Below are the code and all the weights of a small trained network. Each question names an input and a target symbol and asks about switching units off, where a switched-off unit gives its printed mean instead of its output.

import numpy as np


def w(rows, s, z=0):
    codes = np.array(rows[::2]) - 128.0
    scale = np.full(codes.shape[1], s)
    scale[-1] = z or s
    return codes * scale


def norm(h):
    return h / np.sqrt((h * h).mean(-1, keepdims=True) + 1e-5)


def f(y):
    return np.maximum(y, 0)


def softmax(a):
    e = np.exp(a - a.max(-1, keepdims=True))
    return e / e.sum(-1, keepdims=True)


def log_softmax(a):
    a = a - a.max(-1, keepdims=True)
    return a - np.log(np.exp(a).sum(-1, keepdims=True))


def net(x, mask):
    ids = ['αβγδελμξπστω'.index(c) for c in x.split()]
    T = len(ids)
    res = E[ids] + P[:T]
    u = 0
    for l in range(2):
        r = norm(res)
        for j in range(3):
            rows = slice(4 * j, 4 * j + 4)
            q, k, v = (r @ M[l][rows].T for M in (Q, K, V))
            z = softmax(np.where(np.tri(T) > 0, q @ k.T / 4**0.5, -1e9)) @ v
            o = O[l][rows]
            res = res + np.where(mask[u + j], z, o[:, -1]) @ o[:, :-1]
        u += 3
        y = f(norm(res) @ A[l][:, :-1].T + A[l][:, -1])
        res = res + np.where(mask[u : u + 12], y, B[l][:, -1]) @ B[l][:, :-1]
        u += 12
    return log_softmax(norm(res)[-1] @ U[:, :-1].T + U[:, -1])


Q, K, V, O, A, B = {}, {}, {}, {}, {}, {}
E = w([
[136,132,133,147,181,164,197],'α',
[155,98,99,160,129,137,71],'β',
[90,70,171,250,135,194,191],'γ',
[169,107,114,110,103,92,14],'δ',
[26,164,29,70,108,148,162],'ε',
[146,153,125,115,184,141,217],'λ',
[143,126,191,114,121,166,38],'μ',
[148,167,163,95,166,196,147],'ξ',
[96,132,132,230,71,179,18],'π',
[171,132,110,161,141,119,103],'σ',
[73,88,115,80,127,55,101],'τ',
[194,171,102,93,155,115,138],'ω',
],0.02)
P = w([
[163,225,87,54,129,181,67],'0',
[202,143,3,194,244,87,95],'1',
[157,77,74,91,140,160,146],'2',
[149,174,129,132,47,152,155],'3',
[134,162,75,162,213,81,77],'4',
[187,64,98,82,124,128,179],'5',
[154,165,140,138,37,136,178],'6',
[87,165,154,139,202,64,72],'7',
[207,58,121,66,98,130,195],'8',
],0.013)
Q[0] = w([
[125,6,143,152,142,162,209],'L0H1',
[134,98,159,140,28,181,76],'L0H1',
[16,98,170,105,162,213,88],'L0H1',
[122,61,119,45,99,29,115],'L0H1',
[87,149,115,205,132,93,105],'L0H2',
[164,102,110,122,245,180,75],'L0H2',
[130,56,81,90,89,175,141],'L0H2',
[106,64,125,76,200,112,122],'L0H2',
[157,206,138,125,168,186,232],'L0H3',
[43,109,158,188,188,254,114],'L0H3',
[56,62,125,218,114,122,207],'L0H3',
[150,112,104,130,69,213,54],'L0H3',
],0.014)
K[0] = w([
[103,20,205,126,77,150,209],'L0H1',
[159,105,204,143,67,146,32],'L0H1',
[18,114,205,156,148,208,92],'L0H1',
[88,53,102,54,148,39,109],'L0H1',
[180,143,60,128,151,168,97],'L0H2',
[54,193,123,200,193,104,86],'L0H2',
[76,71,111,145,74,118,153],'L0H2',
[46,119,101,95,185,104,111],'L0H2',
[181,154,125,132,162,175,194],'L0H3',
[5,136,166,169,138,252,99],'L0H3',
[36,101,88,197,117,110,200],'L0H3',
[150,85,133,189,95,185,65],'L0H3',
],0.014)
V[0] = w([
[158,83,125,127,182,146,165],'L0H1',
[251,95,83,151,38,112,188],'L0H1',
[186,86,82,156,129,113,58],'L0H1',
[171,50,125,129,175,153,45],'L0H1',
[121,99,72,161,124,254,107],'L0H2',
[102,51,157,81,158,87,121],'L0H2',
[79,140,190,132,198,88,111],'L0H2',
[186,89,224,178,158,27,151],'L0H2',
[64,106,111,163,153,37,147],'L0H3',
[91,115,218,163,155,67,114],'L0H3',
[50,129,56,106,83,201,156],'L0H3',
[128,135,142,168,159,103,54],'L0H3',
],0.0077)
O[0] = w([
[134,113,133,62,185,140,107,138],'L0H1',
[114,185,232,62,155,159,55,129],'L0H1',
[135,159,137,74,30,104,130,183],'L0H1',
[80,117,79,38,68,138,99,165],'L0H1',
[159,118,164,148,93,206,127,158],'L0H2',
[93,66,146,109,104,50,110,116],'L0H2',
[113,96,179,132,181,81,168,95],'L0H2',
[169,119,142,225,51,2,163,1],'L0H2',
[146,176,148,221,45,167,143,87],'L0H3',
[110,122,55,215,96,156,134,32],'L0H3',
[16,142,199,61,136,178,81,148],'L0H3',
[150,132,110,172,179,144,95,125],'L0H3',
],0.0053,0.006)
A[0] = w([
[123,154,156,74,185,67,21,131],'L0N1',
[52,115,178,179,170,154,86,116],'L0N2',
[126,84,114,168,114,179,202,59],'L0N3',
[202,165,78,193,190,111,111,169],'L0N4',
[85,82,154,84,67,69,120,108],'L0N5',
[115,104,5,159,115,119,186,59],'L0N6',
[186,55,132,28,141,83,164,83],'L0N7',
[179,148,135,230,146,108,92,90],'L0N8',
[90,217,138,114,123,146,143,76],'L0N9',
[148,147,231,130,150,187,59,251],'L0N10',
[107,66,67,183,209,168,122,203],'L0N11',
[110,68,108,85,66,95,75,128],'L0N12',
],0.011,0.003)
B[0] = w([
[78,173,197,211,175,147,199,254],'L0N1',
[56,82,124,179,47,117,118,158],'L0N2',
[120,71,151,161,91,221,169,145],'L0N3',
[120,178,162,118,242,114,119,205],'L0N4',
[24,130,181,125,133,104,100,197],'L0N5',
[207,142,42,93,123,134,132,192],'L0N6',
[47,12,66,115,67,76,55,240],'L0N7',
[125,113,31,110,222,153,101,167],'L0N8',
[77,193,94,154,190,156,163,190],'L0N9',
[216,114,65,96,175,125,101,224],'L0N10',
[163,118,119,124,154,3,90,213],'L0N11',
[177,168,170,72,160,153,202,233],'L0N12',
],0.011,0.0073)
Q[1] = w([
[43,140,87,54,101,127,171],'L1H1',
[173,70,206,154,82,73,150],'L1H1',
[163,83,168,122,211,121,133],'L1H1',
[62,243,128,121,168,90,215],'L1H1',
[158,180,180,142,181,102,141],'L1H2',
[131,83,150,68,196,144,139],'L1H2',
[147,155,189,67,56,114,129],'L1H2',
[48,124,50,73,168,97,116],'L1H2',
[99,164,45,104,114,156,128],'L1H3',
[101,88,86,70,28,133,181],'L1H3',
[128,38,66,7,143,69,114],'L1H3',
[170,182,106,104,77,181,196],'L1H3',
],0.015)
K[1] = w([
[77,113,7,122,153,84,129],'L1H1',
[117,93,198,183,115,77,188],'L1H1',
[136,84,188,143,168,95,123],'L1H1',
[16,127,140,47,208,143,147],'L1H1',
[200,148,170,135,155,83,172],'L1H2',
[141,147,80,91,142,142,166],'L1H2',
[189,142,155,56,40,106,122],'L1H2',
[43,108,27,116,126,46,129],'L1H2',
[132,138,40,69,127,149,182],'L1H3',
[87,47,56,135,45,170,103],'L1H3',
[83,117,46,178,52,82,138],'L1H3',
[204,49,87,45,96,152,182],'L1H3',
],0.015)
V[1] = w([
[103,159,100,82,47,109,176],'L1H1',
[152,154,90,144,19,109,122],'L1H1',
[135,138,132,132,136,118,215],'L1H1',
[121,76,158,179,139,188,150],'L1H1',
[105,192,153,159,155,114,42],'L1H2',
[165,91,187,79,182,150,53],'L1H2',
[167,143,146,114,216,150,170],'L1H2',
[122,117,131,225,104,161,122],'L1H2',
[107,108,74,202,120,142,4],'L1H3',
[108,73,42,149,162,150,190],'L1H3',
[148,79,159,188,155,151,191],'L1H3',
[172,103,171,192,130,144,140],'L1H3',
],0.011)
O[1] = w([
[149,198,198,99,221,217,116,108],'L1H1',
[81,87,105,141,179,228,26,8],'L1H1',
[127,154,102,137,126,165,198,113],'L1H1',
[53,140,79,88,53,184,140,57],'L1H1',
[20,127,120,73,51,135,153,167],'L1H2',
[66,119,111,235,117,129,112,150],'L1H2',
[105,1,126,142,80,98,76,216],'L1H2',
[82,164,72,50,200,81,97,2],'L1H2',
[228,54,119,221,90,194,44,109],'L1H3',
[126,99,178,143,197,220,233,206],'L1H3',
[116,92,57,145,130,135,206,44],'L1H3',
[91,81,48,146,95,94,135,1],'L1H3',
],0.0064,0.0084)
A[1] = w([
[120,187,82,113,42,113,106,79],'L1N1',
[111,55,172,1,98,157,136,146],'L1N2',
[224,189,119,75,94,179,170,129],'L1N3',
[89,49,114,130,122,122,118,158],'L1N4',
[116,104,65,145,37,156,182,3],'L1N5',
[109,85,100,74,155,160,191,124],'L1N6',
[172,68,240,86,132,108,181,154],'L1N7',
[217,104,53,173,153,112,137,140],'L1N8',
[78,147,140,94,172,83,150,115],'L1N9',
[133,71,138,114,136,87,182,205],'L1N10',
[205,82,138,70,112,151,127,173],'L1N11',
[192,162,153,146,156,117,170,97],'L1N12',
],0.014,0.004)
B[1] = w([
[167,202,85,155,88,77,131,138],'L1N1',
[241,134,67,155,201,113,127,253],'L1N2',
[77,69,146,134,148,107,38,202],'L1N3',
[99,131,158,164,130,94,45,171],'L1N4',
[109,71,80,113,5,198,136,140],'L1N5',
[139,162,120,119,46,68,177,211],'L1N6',
[51,166,75,75,92,131,137,250],'L1N7',
[157,189,207,179,178,141,204,195],'L1N8',
[120,38,167,165,86,135,84,235],'L1N9',
[123,140,126,162,159,206,69,216],'L1N10',
[115,111,200,68,78,123,206,194],'L1N11',
[156,144,31,119,143,129,111,187],'L1N12',
],0.017,0.011)
U = w([
[156,156,130,179,192,90,117,174],'α',
[83,32,102,151,148,79,52,180],'β',
[7,117,198,133,102,109,147,136],'γ',
[185,65,105,44,132,119,152,116],'δ',
[152,151,110,151,94,194,51,3],'ε',
[68,107,57,134,121,141,160,26],'λ',
[146,179,172,121,60,75,87,25],'μ',
[100,166,120,139,108,156,193,75],'ξ',
[194,65,221,110,90,160,61,116],'π',
[145,53,114,167,55,181,133,232],'σ',
[85,150,152,73,155,224,98,115],'τ',
[133,119,221,113,98,115,164,131],'ω',
],0.014,0.0027)

Each question gives the input, a string of symbols that net reads in full, and the target symbol t.
The units are the heads (4 rows each of Q, K, V and O) and the neurons (one row each of A and B). Each row of codes is followed by its name. A weight is (code - 128) times the scale printed after its matrix; where a second scale follows, it is the last column's (O, A, B and U).
mask holds one flag per unit, layer by layer, with each layer's heads first. A switched-off unit (its flag False) gives its mean, the last column of its rows in O or B, instead of its output. The means were averaged over made-up inputs and are rounded, as every weight is.
A unit's drop is (log p(t) with every unit on - log p(t) with that unit switched off) / (log p(t) with every unit on - log p(t) with every unit switched off).
The circuit of an input: a set's keep is (log p(t) with only the set's units on - log p(t) with every unit switched off) / (log p(t) with every unit on - log p(t) with every unit switched off). Starting from the 12 units with the biggest drops (on a tie, the unit counted first), units are removed one at a time, each time the one whose removal leaves the highest keep (on an exact tie, the one counted first), for as long as the keep stays at least 0.8.
circuit, biggest first: the units of the circuit, biggest drop first
k most important neurons: the k neurons with the biggest drops, biggest first
top k neurons in layer l: the k neurons of layer l with the biggest drops, biggest first
heads that matter: for each layer, one digit per head in row order, 1 if its drop is at least 0.15 and else 0, layers parted by /
input δ α ω τ λ β μ, target ω: 2 most important neurons -> [L0N10 L1N11]
input τ μ ξ δ ξ μ, target β: circuit, biggest first -> [L0N7 L0H3]
input ω τ π π τ ω, target β: circuit, biggest first -> [L0N7]
input δ ε σ ε ε σ ξ π, target α: 3 most important neurons -> [L0N8 L0N1 L1N8]
input π ε δ, target δ: circuit, biggest first -> [L1N2 L1N11]
input π μ δ, target π: circuit, biggest first -> [L1H3 L1N11]
input α σ ξ, target α: top 3 neurons in layer 1 -> [L1N8 L1N9 L1N4]
input μ τ δ τ, target μ: 2 most important neurons -> [L0N4 L0N1]
input τ δ ε τ τ ε γ ω λ, target σ: top 2 neurons in layer 1 -> [L1N5 L1N10]
input γ γ α, target σ: heads that matter -> 000 / 101
input λ τ δ τ ε τ ε ε, target γ: circuit, biggest first -> [L1N2 L0N7]
input π σ ε δ β α γ α, target β: heads that matter -> 100 / 010
input ξ τ α, target β: circuit, biggest first -> [L0H2 L0N7]
input τ ε δ γ ω ξ, target σ: top 4 neurons in layer 0 -> [L0N7 L0N2 L0N12 L0N4]
input α ε λ μ τ π δ λ, target β: circuit, biggest first -> [L1N9]
input γ π λ τ ε ε ε, target τ: heads that matter -> 100 / 101
input ω δ σ ε τ ξ, target β: circuit, biggest first -> [L0H2 L0N7]
input δ τ μ ω, target β: 2 most important neurons -> [L0N1 L1N3]
input ε π τ τ ε, target β: top 2 neurons in layer 1 -> [L1N2 L1N7]
input ε τ ξ α, target ξ: top 2 neurons in layer 0 -> [L0N10 L0N9]
input ω λ γ τ ε ξ ε γ, target β: 2 most important neurons -> [L0N2 L0N11]
input τ ε ω ε τ ε ε, target τ: heads that matter -> 000 / 100
input δ τ τ δ δ π, target π: top 2 neurons in layer 0 -> [L0N1 L0N10]
input ε τ γ τ ε, target β: heads that matter -> 111 / 011
input ε τ μ, target β: top 3 neurons in layer 1 -> [L1N2 L1N4 L1N7]
input λ ε μ δ γ μ α, target ξ: top 2 neurons in layer 0 -> [L0N5 L0N10]
input τ μ ε ε λ σ, target δ: top neuron in layer 0 -> [L0N7]
input α ε μ λ, target λ: heads that matter -> 001 / 001
input ε ε γ ε μ τ δ, target μ: 3 most important neurons -> [L0N1 L1N1 L0N7]
input δ τ γ ξ ε, target α: most important neuron -> [L0N6]
